Below are the code and all the weights of a small trained network. Each question names an input and a class and asks about switching units off, where a switched-off unit gives its printed mean instead of its output.

import numpy as np


def w(rows, s, z=0):
    codes = np.array(rows[::2]) - 128.0
    scale = np.full(codes.shape[1], s)
    scale[-1] = z or s
    return codes * scale


def norm(h):
    return h / np.sqrt((h * h).mean(-1, keepdims=True) + 1e-5)


def f(y):
    return y / 2 * (1 + np.tanh(0.7978845608 * (y + 0.044715 * y**3)))


def log_softmax(a):
    a = a - a.max(-1, keepdims=True)
    return a - np.log(np.exp(a).sum(-1, keepdims=True))


def net(x, mask):
    res = np.array(x, float).reshape(1, 5) / 4 @ E
    u = 0
    for l in range(3):
        y = f(norm(res) @ A[l][:, :-1].T + A[l][:, -1])
        res = res + np.where(mask[u : u + 4], y, B[l][:, -1]) @ B[l][:, :-1]
        u += 4
    return log_softmax(norm(res)[-1] @ U[:, :-1].T + U[:, -1])


A, B = {}, {}
E = w([
[175,176,161,92],'x0',
[101,156,65,79],'x1',
[89,178,119,140],'x2',
[193,77,81,80],'x3',
[2,127,187,52],'x4',
],0.0081)
A[0] = w([
[100,55,123,142,253],'0.n0',
[59,144,217,90,145],'0.n1',
[17,109,68,234,51],'0.n2',
[93,194,255,47,86],'0.n3',
],0.0084,0.0036)
B[0] = w([
[109,254,116,212,224],'0.n0',
[110,224,16,118,250],'0.n1',
[227,93,208,146,196],'0.n2',
[80,187,164,138,255],'0.n3',
],0.0089,0.004)
A[1] = w([
[212,213,232,219,253],'1.n0',
[11,2,145,47,133],'1.n1',
[136,85,174,87,112],'1.n2',
[81,235,70,43,118],'1.n3',
],0.0064,0.0059)
B[1] = w([
[74,35,113,151,254],'1.n0',
[116,254,87,115,124],'1.n1',
[162,136,102,198,117],'1.n2',
[137,74,109,90,182],'1.n3',
],0.0089,0.0096)
A[2] = w([
[12,137,60,80,170],'2.n0',
[231,136,223,169,255],'2.n1',
[172,173,84,103,21],'2.n2',
[157,105,53,135,166],'2.n3',
],0.011,0.0024)
B[2] = w([
[67,137,127,206,255],'2.n0',
[1,67,148,246,161],'2.n1',
[200,162,57,105,131],'2.n2',
[81,93,101,71,179],'2.n3',
],0.0092,0.0082)
U = w([
[23,229,115,98,207],'0',
[152,202,216,157,30],'1',
[249,157,245,117,1],'2',
[247,91,76,52,85],'3',
[123,8,171,233,217],'4',
],0.012,0.006)

Each question gives the input, the list of numbers given to net, and the class t.
The units are the neurons (one row each of A and B). Each row of codes is followed by its name. A weight is (code - 128) times the scale printed after its matrix; where a second scale follows, it is the last column's (A, B and U).
mask holds one flag per neuron, layer by layer. A switched-off neuron (its flag False) gives its mean, the last column of its row in B, instead of its output. The means were averaged over made-up inputs and are rounded, as every weight is.
A unit's drop is (log p(t) with every unit on - log p(t) with that unit switched off) / (log p(t) with every unit on - log p(t) with every unit switched off).
The circuit of an input: a set's keep is (log p(t) with only the set's units on - log p(t) with every unit switched off) / (log p(t) with every unit on - log p(t) with every unit switched off). Starting from all 12 units, units are removed one at a time, each time the one whose removal leaves the highest keep (on an exact tie, the one counted first), for as long as the keep stays at least 0.8.
circuit, biggest first: the units of the circuit, biggest drop first
top k neurons: the k neurons with the biggest drops, biggest first
top k neurons in layer l: the k neurons of layer l with the biggest drops, biggest first
drop of u: that unit's drop, to one decimal
input [-4,4,0,4,-4], class 3: circuit, biggest first : (1.n0 2.n0 2.n1)
input [5,8,-4,-3,-8], class 3: circuit, biggest first : (2.n0)
input [-2,3,4,-7,0], class 4: top 3 neurons : (0.n2 1.n0 0.n0)
input [-2,-3,0,0,2], class 0: top 2 neurons : (0.n1 0.n0)
input [1,-1,5,7,-5], class 3: top 4 neurons : (0.n2 2.n0 2.n2 2.n3)
input [1,6,6,-2,-8], class 3: top 2 neurons in layer 2 : (2.n0 2.n1)
input [5,2,5,-2,-4], class 4: top 2 neurons : (0.n1 1.n0)
input [-6,-1,-5,7,7], class 0: top 2 neurons : (1.n1 1.n0)
input [0,6,8,-8,-2], class 4: drop of 0.n0 : 0.2
input [4,-6,-8,2,6], class 0: drop of 2.n1 : 0.1
input [4,4,8,0,-7], class 3: drop of 2.n0 : 0.2
